Each row has a name. Each piece below is followed by the name of the row it came from, unless a question asks for something else. Each question is about the rows just above it.

[155  81 133 110 113 120 136  95 139  93  60  40 107 151 141 122 136  82
 125  91 101 124 109 118]  K62
[125 136 155 110 113 141 150  60  40  91 133  81 107 109 122 136 118  82
 139  93 124 101  95 120]  K84
[ 53  94 119  91  95 150 138  94 118  92  68 134 128  95 125 179 104 128
 152 186 140 125 110 135]  K599
[179 152 174 120 129 140 105 104 128 139  98 154 136 155 159 143 115 150
 115 104 123 134  94 202]  K929
[127 159  88 110 182 125  93  85 123 109 113 114  93 145 148 157 154 128
 123 136 153 151 116 138]  K544
[104 186 110 138 125  95 119 125  91  92 128 179 140  94 152  68 135 118
  93 134 150  53  95 128]  K13
[154 136 110 125 123 128 113 182  88 123 138 148 157 145 128 109  85  93
  93 116 159 153 114 151]  K290
[144 136 110 192 129  98 188 138  93 168 103 152 134 141 157 118 184  98
 121 134 156 119 160 142]  K464
Which row holds [127 159  88 110 182 125  93  85 123 109 113 114  93 145 148 157 154 128
 123 136 153 151 116 138]?
K544
The row with [154 136 110 125 123 128 113 182  88 123 138 148 157 145 128 109  85  93
  93 116 159 153 114 151] is
K290
Which row holds these entries in another order? [151 114 153 159 116  93  93  85 109 128 145 157 148 138 123  88 182 113
 128 123 125 110 136 154]
K290
Which row holds these entries in another order? [128  95  53 150 134  93 118 135  68 152  94 140 179 128  92  91 125 119
  95 125 138 110 186 104]
K13
Which row holds these entries in another order? [101  95 120 125 136 155 110 113 141 150  60  40  91 133  81 107 109 122
 136 118  82 139  93 124]
K84
[ 85  88  93  93 109 110 113 114 116 123 123 125 128 128 136 138 145 148
 151 153 154 157 159 182] is which row reordered?
K290

[117 111 187 114 118 201 103 202 131  75 155  68 105 154 117 169  56 197
  77 153 230 155 174 199 146  94  68 147 175 126 105 147 107 140 201 154
  68 204 131] : K903
[ 77 113  94 118 155 136  71 102 129 109 169 102 149 148  81  79 156 136
 153 146 162 166 122 149  89 144  73 105 134 139 149 146 133 130 105 104
 118  60 101] : K963
[155 114 117  94 199 105 155 174 126 146 197 175  75  68  68 103  56 230
 140 204 107 186 201 118  77 154 117 105 169 153 147 111 147 202 131 131
 201  68 154] : K172
[102 162  82  94 139 136 118 146  71 169 166 149 113 101  73 146 144 122
 102 156 109 149 118 104 105 136 105  77 149  89 153 134 155 130 129 133
 148  60  79] : K292
[154 155 114 117  94 199 105 155 174 126 146 197 175  75  68  68 103  56
 230 140 204 107 186 201 118  77 154 117 105 169 153 147 111 147 202 131
 131 201  68] is which row reordered?
K172
The row with [155 114 117  94 199 105 155 174 126 146 197 175  75  68  68 103  56 230
 140 204 107 186 201 118  77 154 117 105 169 153 147 111 147 202 131 131
 201  68 154] is
K172
[ 79  60 148 133 129 130 155 134 153  89 149  77 105 136 105 104 118 149
 109 156 102 122 144 146  73 101 113 149 166 169  71 146 118 136 139  94
  82 162 102] is which row reordered?
K292
[230 201  68 201 126  75  68 114  77 197 154 153 131 117 146 199 154 118
 155 117 140 111 174  56 147  68 131 155 107 105 175 202 147 103 186 169
 204  94 105] is which row reordered?
K172
which: [ 77 113  94 118 155 136  71 102 129 109 169 102 149 148  81  79 156 136
 153 146 162 166 122 149  89 144  73 105 134 139 149 146 133 130 105 104
 118  60 101]
K963

[127 101 163 144 172 150 210  67 172  82 136]  K525
[175 168 202 137 124  95 208 141 154 125  54]  K350
[154 216 182 170 192 168 160 119 148 111 137]  K668
which: [127 101 163 144 172 150 210  67 172  82 136]
K525
Which row holds [154 216 182 170 192 168 160 119 148 111 137]?
K668

[238 234  22  41 230] : K653
[101  77 150 119 115] : K94
[135 141 110 113 135] : K295
[142 135 113 110 135] : K842
Which row holds these entries in another order? [ 41 230 238 234  22]
K653
which: [135 141 110 113 135]
K295
which: [101  77 150 119 115]
K94
[230  22  41 238 234] is which row reordered?
K653
Which row holds these entries in another order? [135 110 113 135 142]
K842

[112 110 168 143  79 168 128 112 186] = K175
[112 125 154 133 166 147 108  94 138] = K129
[ 92  89 210  91 145 131  71  97 179] = K471
[173 108 103 125  72 168 143 114 165] = K743
[140 159 180 119  93  83 131 185  67] = K69
[177 143 142 153  71 122 161 171 105] = K287
[111 164 167 150  65 118 143 129 100] = K123
[131 134 146 161 137 145 147 129 117] = K247
Where do [140 159 180 119  93  83 131 185  67] appear?
K69
which: [131 134 146 161 137 145 147 129 117]
K247

